((215, 176, 200, 202, 230, 209, 195, 193, 210, 176, 192, 202, 214, 202, 185), (175, 148, 193, 219, 235, 213, 195, 230, 177, 236, 192, 200, 205, 219, 171), (221, 31, 198, 177, 213, 183, 180, 214, 206, 213, 209, 194, 222, 209, 182))
Give the second largest entry.
235
The 1st entry in reading order -> 215
The entry just left of the centre entry: 195
The second smallest entry is 148
The entry just right of 183 is 180
The 3rd smallest entry: 171
The maximum -> 236
The minimum -> 31
The entry just right of 215 -> 176
The entry just right of 198: 177

[868, -563, 448, 361, -486, 45, -228, 189, 902, -167, 776]
The entry just right of the centre entry is -228
Read off the entry just right of 361.
A: -486
The entry just left of -228 is 45
Read off the median of all entries.
A: 189

Questions about the matrix below. Rows and columns are numbered from 1.
1) Find the entry at row 1, column 1.
2) Find the entry just left of the smallest entry.
3) Find the entry directly above -0.19.
4) Find the entry directly above the largest entry.
5) Find the top-right entry.
6) Find the entry in row 1 and column 3.
7) Find the maximum.
8) Find the entry just left of 0.03.
[[ 0.07  0.02 -0.07  0.02  0.09 -0.06]
 [ 0.06 -0.05 -0.10  0.10  0.07  0.01]
 [ 0.16 -0.07 -0.10  0.11  0.08 -0.01]
 [ 0.09  0.04 -0.07  0.15  0.08  0.01]
 [ 0.11  0.00 -0.11  0.12  0.04  0.01]
 [-0.06 -0.05 -0.07  0.11  0.07  0.04]
 [-0.16  0.24  0.04 -0.05  0.28 -0.11]
 [ 0.01 -0.06 -0.19  0.14 -0.03  0.03]]
1) 0.07
2) -0.06
3) 0.04
4) 0.07
5) -0.06
6) -0.07
7) 0.28
8) -0.03
